Here is a tiny trained network, its code and every weight. The questions are about switching its units off for an input and a target symbol, where a switched-off unit gives its printed mean instead of its output.

import numpy as np


def w(rows, s, z=0):
    codes = np.array(rows[::2]) - 128.0
    scale = np.full(codes.shape[1], s)
    scale[-1] = z or s
    return codes * scale


def norm(h):
    return h / np.sqrt((h * h).mean(-1, keepdims=True) + 1e-5)


def f(y):
    return np.maximum(y, 0)


def softmax(a):
    e = np.exp(a - a.max(-1, keepdims=True))
    return e / e.sum(-1, keepdims=True)


def log_softmax(a):
    a = a - a.max(-1, keepdims=True)
    return a - np.log(np.exp(a).sum(-1, keepdims=True))


def net(x, mask):
    ids = ['ΘΞΨαγδζηπτω'.index(c) for c in x.split()]
    T = len(ids)
    res = E[ids] + P[:T]
    u = 0
    for l in range(3):
        q, k, v = (norm(res) @ M[l].T for M in (Q, K, V))
        z = softmax(np.where(np.tri(T) > 0, q @ k.T / 3**0.5, -1e9)) @ v
        res = res + np.where(mask[u], z, O[l][:, -1]) @ O[l][:, :-1]
        u += 1
        y = f(norm(res) @ A[l][:, :-1].T + A[l][:, -1])
        res = res + np.where(mask[u : u + 8], y, B[l][:, -1]) @ B[l][:, :-1]
        u += 8
    return log_softmax(norm(res)[-1] @ U[:, :-1].T + U[:, -1])


Q, K, V, O, A, B = {}, {}, {}, {}, {}, {}
E = w([
[170,147,88,85,74,142,174,126,156,61],'Θ',
[173,186,126,175,155,162,140,156,201,178],'Ξ',
[78,151,61,111,100,116,110,97,80,228],'Ψ',
[87,99,62,183,184,175,140,97,100,124],'α',
[2,119,192,164,90,116,115,31,151,95],'γ',
[36,167,141,53,167,151,143,138,155,82],'δ',
[127,119,168,87,182,50,179,164,112,192],'ζ',
[72,108,111,200,96,88,156,166,15,164],'η',
[91,233,127,163,150,69,157,85,87,151],'π',
[183,139,123,142,159,88,38,108,139,95],'τ',
[127,124,179,224,39,161,163,97,107,170],'ω',
],0.008)
P = w([
[98,159,163,168,64,254,119,113,86,101],'0',
[106,139,135,153,88,212,122,110,122,109],'1',
[124,121,122,155,113,179,143,112,131,116],'2',
[133,95,112,162,129,150,133,113,156,117],'3',
[143,88,98,162,155,111,142,114,146,134],'4',
[154,84,87,159,157,80,149,114,163,141],'5',
[159,68,72,154,171,61,152,119,169,138],'6',
[143,72,69,164,169,62,145,118,183,129],'7',
],0.0049)
Q[0] = w([
[184,178,198,60,144,170,103,160,152,108],'0.h1',
[101,53,121,166,160,192,101,154,104,107],'0.h1',
[174,113,254,111,107,157,110,185,74,93],'0.h1',
],0.0054)
K[0] = w([
[9,82,188,252,129,178,103,153,44,120],'0.h1',
[174,151,251,83,86,134,134,174,148,174],'0.h1',
[100,115,214,128,179,190,83,151,91,67],'0.h1',
],0.0042)
V[0] = w([
[76,108,87,178,114,107,187,15,120,112],'0.h1',
[153,193,57,107,1,43,131,111,132,99],'0.h1',
[129,135,128,150,65,164,93,85,22,175],'0.h1',
],0.0026)
O[0] = w([
[189,208,108,203,121,224,69,120,56,4,254],'0.h1',
[170,166,107,40,91,112,168,113,99,111,139],'0.h1',
[76,117,97,113,101,148,135,28,20,201,222],'0.h1',
],0.0036,0.0017)
A[0] = w([
[118,90,166,99,71,99,75,202,182,123,5],'0.n1',
[93,62,95,154,4,164,139,146,134,62,186],'0.n2',
[84,33,207,136,244,119,216,229,114,233,117],'0.n3',
[96,124,242,149,14,121,138,123,217,108,132],'0.n4',
[79,64,211,177,99,66,138,171,155,161,75],'0.n5',
[133,231,215,96,192,72,144,76,53,230,108],'0.n6',
[163,136,140,191,214,111,31,99,72,72,121],'0.n7',
[167,100,238,150,101,119,85,142,45,90,116],'0.n8',
],0.0032,0.0019)
B[0] = w([
[195,96,120,145,125,123,169,154,98,110,128],'0.n1',
[153,165,128,98,196,111,197,158,29,139,250],'0.n2',
[77,103,104,104,33,176,61,175,201,43,251],'0.n3',
[165,96,159,182,184,103,127,71,3,137,178],'0.n4',
[19,112,59,154,155,151,119,117,101,62,179],'0.n5',
[74,101,75,223,27,120,144,81,189,32,226],'0.n6',
[131,46,136,97,24,175,112,102,106,120,249],'0.n7',
[130,72,160,107,64,188,90,149,119,177,168],'0.n8',
],0.0037,0.0024)
Q[1] = w([
[95,108,76,254,113,141,134,80,103,79],'1.h1',
[137,87,110,141,125,119,107,118,120,92],'1.h1',
[107,123,82,145,137,159,161,101,98,117],'1.h1',
],0.011)
K[1] = w([
[198,119,165,72,178,56,92,173,249,97],'1.h1',
[161,95,121,71,165,114,72,127,130,88],'1.h1',
[164,137,104,2,175,107,160,170,203,127],'1.h1',
],0.0065)
V[1] = w([
[74,204,125,139,154,98,232,100,89,110],'1.h1',
[146,46,105,174,179,108,146,101,110,88],'1.h1',
[170,159,191,149,116,31,2,106,56,56],'1.h1',
],0.0031)
O[1] = w([
[129,94,232,209,98,96,117,127,177,57,4],'1.h1',
[253,126,157,52,78,171,142,90,122,133,255],'1.h1',
[121,56,134,86,14,129,123,53,203,222,18],'1.h1',
],0.0042,0.00057)
A[1] = w([
[155,92,163,124,129,152,113,87,105,157,103],'1.n1',
[233,132,145,183,136,168,52,111,214,158,160],'1.n2',
[126,128,182,109,63,62,63,67,184,66,254],'1.n3',
[61,173,200,3,167,158,157,72,160,112,158],'1.n4',
[87,108,159,137,183,133,148,62,130,102,114],'1.n5',
[225,128,86,107,130,181,132,116,133,78,122],'1.n6',
[107,192,72,107,100,141,150,120,209,137,156],'1.n7',
[71,156,152,136,95,104,136,150,68,202,3],'1.n8',
],0.0041,0.0014)
B[1] = w([
[144,90,124,74,162,95,168,125,139,162,183],'1.n1',
[102,204,153,104,138,102,106,161,125,201,225],'1.n2',
[176,83,54,138,104,162,119,135,149,149,252],'1.n3',
[154,147,149,151,154,3,31,154,93,131,182],'1.n4',
[158,124,94,177,126,128,56,164,100,129,219],'1.n5',
[157,163,169,109,117,81,150,107,114,92,243],'1.n6',
[173,90,167,173,154,104,122,131,108,99,226],'1.n7',
[127,148,100,147,140,53,127,120,119,176,189],'1.n8',
],0.0056,0.0022)
Q[2] = w([
[132,136,32,255,153,62,128,143,35,98],'2.h1',
[130,168,175,93,173,100,129,185,150,107],'2.h1',
[132,90,67,176,100,64,134,100,80,99],'2.h1',
],0.0086)
K[2] = w([
[192,144,154,55,186,14,142,247,253,91],'2.h1',
[88,154,120,200,166,104,121,89,18,88],'2.h1',
[206,101,103,59,131,35,125,166,224,108],'2.h1',
],0.0061)
V[2] = w([
[126,142,178,44,153,145,3,161,117,58],'2.h1',
[207,212,193,196,199,122,75,77,132,252],'2.h1',
[195,189,180,41,70,213,207,160,112,105],'2.h1',
],0.0031)
O[2] = w([
[96,124,119,114,161,51,76,19,123,127,145],'2.h1',
[171,205,143,148,113,101,2,164,109,191,2],'2.h1',
[172,225,75,145,103,97,173,94,154,106,5],'2.h1',
],0.0051,0.00058)
A[2] = w([
[113,134,91,102,150,43,161,124,139,160,173],'2.n1',
[93,94,130,128,68,72,130,150,243,70,7],'2.n2',
[190,151,254,145,83,221,156,163,159,141,161],'2.n3',
[128,45,154,101,154,215,89,99,92,82,125],'2.n4',
[63,131,132,101,220,137,106,89,184,47,97],'2.n5',
[48,66,135,85,144,155,231,79,170,128,121],'2.n6',
[59,185,135,219,72,122,102,175,101,148,168],'2.n7',
[47,150,125,92,60,115,79,130,110,161,25],'2.n8',
],0.0051,0.0017)
B[2] = w([
[156,160,88,101,137,142,98,68,169,111,173],'2.n1',
[173,100,132,157,193,232,114,152,135,124,168],'2.n2',
[76,159,147,95,237,104,80,147,220,161,168],'2.n3',
[179,151,128,16,154,93,137,143,161,103,201],'2.n4',
[146,127,131,255,132,104,137,143,142,176,176],'2.n5',
[191,151,79,152,150,187,14,176,179,188,205],'2.n6',
[165,95,138,42,141,91,166,173,217,117,252],'2.n7',
[128,111,117,66,167,58,155,119,188,92,162],'2.n8',
],0.0051,0.0042)
U = w([
[181,194,142,54,168,161,178,115,72,23,72],'Θ',
[135,203,198,143,157,157,123,168,180,201,113],'Ξ',
[120,142,48,55,89,94,110,51,125,224,131],'Ψ',
[113,84,50,178,188,239,122,143,107,103,235],'α',
[63,61,178,154,179,40,69,55,111,80,162],'γ',
[127,229,140,132,188,49,43,211,132,133,103],'δ',
[103,92,129,152,38,176,107,173,254,53,8],'ζ',
[57,91,76,82,109,51,207,213,78,142,110],'η',
[150,203,96,209,76,72,207,83,174,41,149],'π',
[171,82,185,30,64,136,59,82,152,122,85],'τ',
[180,88,209,213,91,130,190,160,36,216,175],'ω',
],0.0062,0.0016)

Each question gives the input, a string of symbols that net reads in full, and the target symbol t.
The units are the heads (3 rows each of Q, K, V and O) and the neurons (one row each of A and B). Each row of codes is followed by its name. A weight is (code - 128) times the scale printed after its matrix; where a second scale follows, it is the last column's (O, A, B and U).
mask holds one flag per unit, layer by layer, with each layer's heads first. A switched-off unit (its flag False) gives its mean, the last column of its rows in O or B, instead of its output. The means were averaged over made-up inputs and are rounded, as every weight is.
A unit's drop is (log p(t) with every unit on - log p(t) with that unit switched off) / (log p(t) with every unit on - log p(t) with every unit switched off).
The circuit of an input: a set's keep is (log p(t) with only the set's units on - log p(t) with every unit switched off) / (log p(t) with every unit on - log p(t) with every unit switched off). Starting from the 12 units with the biggest drops (on a tie, the unit counted first), units are removed one at a time, each time the one whose removal leaves the highest keep (on an exact tie, the one counted first), for as long as the keep stays at least 0.8.
circuit, biggest first: the units of the circuit, biggest drop first
unit that matters most: the unit with the biggest drop
top k neurons: the k neurons with the biggest drops, biggest first
top k neurons in layer l: the k neurons of layer l with the biggest drops, biggest first
drop when u is switched off: that unit's drop, to one decimal
input η δ γ π γ Θ Ψ γ, target π: circuit, biggest first -> (2.h1, 0.h1)
input ω Ξ τ Ψ η ζ α η, target α: top 2 neurons in layer 0 -> (0.n3, 0.n5)
input δ α Ψ, target γ: circuit, biggest first -> (2.h1, 1.h1, 1.n4)
input α ζ τ η π π, target Ψ: circuit, biggest first -> (1.h1)
input α α α Ψ Ξ η, target δ: circuit, biggest first -> (2.h1, 1.h1)
input α τ Ψ ω Θ Ξ δ π, target γ: circuit, biggest first -> (2.h1, 1.n4)
input Θ η ζ η, target α: circuit, biggest first -> (2.h1, 0.n3, 2.n6)
input α Ξ τ π Ψ Ψ τ, target Ψ: circuit, biggest first -> (1.h1, 1.n2)
input α α ζ Ψ, target α: circuit, biggest first -> (2.h1, 0.n6)
input ω π γ, target τ: top 2 neurons in layer 2 -> (2.n4, 2.n7)
input δ α ζ Ξ, target δ: circuit, biggest first -> (1.h1, 1.n2)
input Ψ α η π α, target Θ: circuit, biggest first -> (2.n4, 1.h1, 1.n6, 2.n6)
input δ η π η, target γ: circuit, biggest first -> (2.h1, 1.n4)
input η Θ ω, target π: circuit, biggest first -> (2.h1)
input ζ η π η ζ ω, target α: top 2 neurons in layer 0 -> (0.n3, 0.n5)
input Θ τ α ζ γ, target α: top 2 neurons in layer 0 -> (0.n7, 0.n3)
input α Ψ Ξ ζ, target ζ: top 2 neurons -> (0.n3, 0.n6)
input ζ ζ ζ γ π α π, target α: top 2 neurons -> (2.n6, 0.n3)
input π Ξ δ π γ δ, target γ: top 2 neurons -> (1.n4, 2.n6)
input γ ω α, target Θ: top 2 neurons in layer 2 -> (2.n4, 2.n6)
input δ ω Ξ α Ψ, target δ: unit that matters most -> 2.h1
input τ τ ζ ζ α ω Θ Θ, target Θ: top 3 neurons -> (1.n6, 0.n6, 0.n2)
input Θ Ξ γ δ, target δ: drop when 0.n7 is switched off -> 0.1
input ω α α ζ γ ω τ α, target Ψ: drop when 1.h1 is switched off -> 1.0
input α τ ω Ψ τ η α, target Ψ: drop when 1.h1 is switched off -> 0.6
input Ψ η ζ Ξ, target δ: drop when 1.n4 is switched off -> -0.1
input Ξ τ τ Ξ η π δ ω, target γ: top neuron in layer 0 -> (0.n5)
